Below is a small trained network, with its code and all its weights. Each question gives an input and a target symbol and asks what happens when units are switched off, that is, made to give their printed mean instead of their output.

import numpy as np


def w(rows, s, z=0):
    codes = np.array(rows[::2]) - 128.0
    scale = np.full(codes.shape[1], s)
    scale[-1] = z or s
    return codes * scale


def norm(h):
    return h / np.sqrt((h * h).mean(-1, keepdims=True) + 1e-5)


def f(y):
    return np.maximum(y, 0)


def softmax(a):
    e = np.exp(a - a.max(-1, keepdims=True))
    return e / e.sum(-1, keepdims=True)


def log_softmax(a):
    a = a - a.max(-1, keepdims=True)
    return a - np.log(np.exp(a).sum(-1, keepdims=True))


def net(x, mask):
    ids = ['ΛΠΣβγδεζηθτω'.index(c) for c in x.split()]
    T = len(ids)
    res = E[ids] + P[:T]
    u = 0
    for l in range(2):
        r = norm(res)
        for j in range(2):
            rows = slice(2 * j, 2 * j + 2)
            q, k, v = (r @ M[l][rows].T for M in (Q, K, V))
            z = softmax(np.where(np.tri(T) > 0, q @ k.T / 2**0.5, -1e9)) @ v
            o = O[l][rows]
            res = res + np.where(mask[u + j], z, o[:, -1]) @ o[:, :-1]
        u += 2
        y = f(norm(res) @ A[l][:, :-1].T + A[l][:, -1])
        res = res + np.where(mask[u : u + 8], y, B[l][:, -1]) @ B[l][:, :-1]
        u += 8
    return log_softmax(norm(res)[-1] @ U[:, :-1].T + U[:, -1])


Q, K, V, O, A, B = {}, {}, {}, {}, {}, {}
E = w([
[132,110,109,114,118,153,95],'Λ',
[138,146,48,163,129,152,114],'Π',
[153,163,114,161,100,84,172],'Σ',
[145,99,173,116,153,186,84],'β',
[142,139,141,94,90,123,156],'γ',
[155,130,129,122,101,124,194],'δ',
[125,93,204,81,135,119,157],'ε',
[117,141,98,173,120,150,93],'ζ',
[4,134,108,61,106,115,128],'η',
[124,91,117,161,91,155,99],'θ',
[148,140,102,204,139,148,132],'τ',
[153,148,127,138,99,110,178],'ω',
],0.037)
P = w([
[60,26,109,197,221,16,63],'0',
[248,136,132,86,30,55,141],'1',
[236,160,149,74,29,97,168],'2',
[215,165,154,65,46,120,196],'3',
[180,173,142,68,47,146,223],'4',
[148,182,152,65,50,175,241],'5',
[129,177,147,63,60,190,254],'6',
[112,178,164,60,71,212,252],'7',
],0.0073)
Q[0] = w([
[105,105,105,146,190,180,50],'0.h0',
[113,79,134,107,106,143,195],'0.h0',
[158,171,246,84,183,104,239],'0.h1',
[70,181,186,203,154,2,180],'0.h1',
],0.014)
K[0] = w([
[135,196,156,120,76,205,124],'0.h0',
[137,87,106,123,115,103,82],'0.h0',
[105,180,183,48,134,81,252],'0.h1',
[146,201,165,194,191,36,246],'0.h1',
],0.015)
V[0] = w([
[106,199,133,84,133,42,37],'0.h0',
[150,120,46,98,34,254,155],'0.h0',
[71,77,102,43,79,153,164],'0.h1',
[95,166,120,79,114,207,100],'0.h1',
],0.009)
O[0] = w([
[114,227,208,228,132,33,188,36],'0.h0',
[120,106,207,2,33,225,18,254],'0.h0',
[123,207,127,201,172,126,108,247],'0.h1',
[161,93,80,229,102,28,171,127],'0.h1',
],0.01,0.0034)
A[0] = w([
[173,64,174,123,182,61,93,42],'0.n0',
[128,157,66,112,148,211,89,169],'0.n1',
[17,148,141,92,134,146,143,102],'0.n2',
[187,125,130,179,149,154,61,114],'0.n3',
[192,137,103,120,141,172,153,233],'0.n4',
[2,119,88,74,126,133,126,1],'0.n5',
[122,104,175,91,123,103,133,199],'0.n6',
[154,131,94,160,95,108,69,220],'0.n7',
],0.017,0.0063)
B[0] = w([
[125,132,110,4,153,124,101,150],'0.n0',
[215,116,126,98,126,118,80,249],'0.n1',
[164,191,154,151,58,134,63,156],'0.n2',
[186,162,98,181,59,87,120,190],'0.n3',
[93,161,129,135,105,94,49,238],'0.n4',
[149,211,101,122,30,16,67,150],'0.n5',
[79,116,165,113,160,156,174,189],'0.n6',
[106,163,135,188,125,129,141,213],'0.n7',
],0.015,0.012)
Q[1] = w([
[220,64,85,74,35,255,64],'1.h0',
[122,62,209,113,189,148,117],'1.h0',
[146,90,158,77,207,111,123],'1.h1',
[183,2,122,138,124,118,24],'1.h1',
],0.015)
K[1] = w([
[252,81,113,166,19,215,139],'1.h0',
[160,67,188,23,123,178,98],'1.h0',
[140,56,226,75,130,112,253],'1.h1',
[204,170,80,81,13,195,189],'1.h1',
],0.014)
V[1] = w([
[177,200,127,161,155,147,130],'1.h0',
[120,198,167,80,151,148,129],'1.h0',
[127,109,4,147,151,133,163],'1.h1',
[63,106,122,227,89,206,122],'1.h1',
],0.014)
O[1] = w([
[164,19,247,63,166,180,80,215],'1.h0',
[185,80,94,98,138,199,166,136],'1.h0',
[237,198,212,154,107,147,46,2],'1.h1',
[186,231,55,5,173,98,116,48],'1.h1',
],0.011,0.0066)
A[1] = w([
[169,13,74,82,172,166,54,175],'1.n0',
[159,123,172,52,227,136,151,53],'1.n1',
[207,108,34,253,112,155,40,135],'1.n2',
[13,106,132,211,99,51,155,2],'1.n3',
[112,61,120,78,243,66,139,100],'1.n4',
[78,84,50,209,125,148,154,51],'1.n5',
[9,109,196,111,154,121,188,71],'1.n6',
[101,156,121,249,91,147,133,15],'1.n7',
],0.015,0.009)
B[1] = w([
[160,135,223,45,162,163,117,209],'1.n0',
[57,89,41,141,171,110,198,140],'1.n1',
[226,173,93,202,219,89,119,251],'1.n2',
[144,148,91,37,23,223,133,156],'1.n3',
[32,65,181,57,216,130,98,150],'1.n4',
[155,106,136,21,91,150,143,145],'1.n5',
[90,147,73,183,187,196,139,180],'1.n6',
[84,62,148,110,130,3,96,142],'1.n7',
],0.015,0.017)
U = w([
[156,154,26,240,145,195,53,232],'Λ',
[143,200,113,49,172,86,193,68],'Π',
[142,228,102,157,97,192,179,84],'Σ',
[177,87,144,60,147,156,69,120],'β',
[169,62,71,103,84,91,161,160],'γ',
[168,179,217,127,111,148,225,64],'δ',
[42,74,100,94,217,61,91,222],'ε',
[79,204,202,192,117,201,93,52],'ζ',
[50,166,105,89,91,74,70,156],'η',
[149,113,27,44,71,250,43,1],'θ',
[94,115,208,177,142,48,156,157],'τ',
[110,41,125,200,64,158,63,110],'ω',
],0.013,0.0078)

Each question gives the input, a string of symbols that net reads in full, and the target symbol t.
The units are the heads (2 rows each of Q, K, V and O) and the neurons (one row each of A and B). Each row of codes is followed by its name. A weight is (code - 128) times the scale printed after its matrix; where a second scale follows, it is the last column's (O, A, B and U).
mask holds one flag per unit, layer by layer, with each layer's heads first. A switched-off unit (its flag False) gives its mean, the last column of its rows in O or B, instead of its output. The means were averaged over made-up inputs and are rounded, as every weight is.
A unit's drop is (log p(t) with every unit on - log p(t) with that unit switched off) / (log p(t) with every unit on - log p(t) with every unit switched off).
The circuit of an input: a set's keep is (log p(t) with only the set's units on - log p(t) with every unit switched off) / (log p(t) with every unit on - log p(t) with every unit switched off). Starting from the 12 units with the biggest drops (on a tie, the unit counted first), units are removed one at a time, each time the one whose removal leaves the highest keep (on an exact tie, the one counted first), for as long as the keep stays at least 0.8.
circuit, biggest first: the units of the circuit, biggest drop first
k most important neurons of layer l: the k neurons of layer l with the biggest drops, biggest first
which heads matter: for each layer, one digit per head in row order, 1 if its drop is at least 0.15 and else 0, layers parted by /
input θ η θ, target β: circuit, biggest first : [1.n0]
input ω ζ Λ ω, target θ: which heads matter : 11 / 00
input β Π γ ε β θ γ δ, target ω: which heads matter : 10 / 01
input Σ Π δ τ ω ε, target ε: which heads matter : 00 / 00
input ε ζ Π θ η γ, target γ: which heads matter : 10 / 00
input ζ θ ε γ ζ, target β: 2 most important neurons of layer 1 : [1.n6, 1.n0]
input Π Λ τ τ, target β: which heads matter : 11 / 00
input Σ γ ε Π β ω, target τ: which heads matter : 10 / 01
input Λ Λ δ, target δ: 3 most important neurons of layer 0 : [0.n0, 0.n7, 0.n4]
input η θ ζ ζ ω, target Σ: circuit, biggest first : [0.h0, 0.n1, 1.n3]
input Λ τ θ ζ ζ δ θ, target β: circuit, biggest first : [1.n0, 1.n6]
input δ Π Σ, target β: which heads matter : 11 / 00
input ω ε ε ω Σ, target θ: circuit, biggest first : [0.h1, 1.n3, 1.h1]
input θ γ γ Σ, target η: which heads matter : 01 / 11
input ω β ε ζ θ Σ, target θ: which heads matter : 11 / 01
input θ θ Σ ζ θ Λ θ, target θ: circuit, biggest first : [0.h0]
input Λ γ ω Λ ζ ω, target δ: 2 most important neurons of layer 1 : [1.n2, 1.n6]
input ε ε δ Π ε θ τ ω, target γ: 2 most important neurons of layer 1 : [1.n7, 1.n3]
input Π ε γ Λ η Σ, target ζ: which heads matter : 01 / 01
input ζ Σ θ Σ η γ δ, target Π: most important neuron of layer 1 : [1.n2]
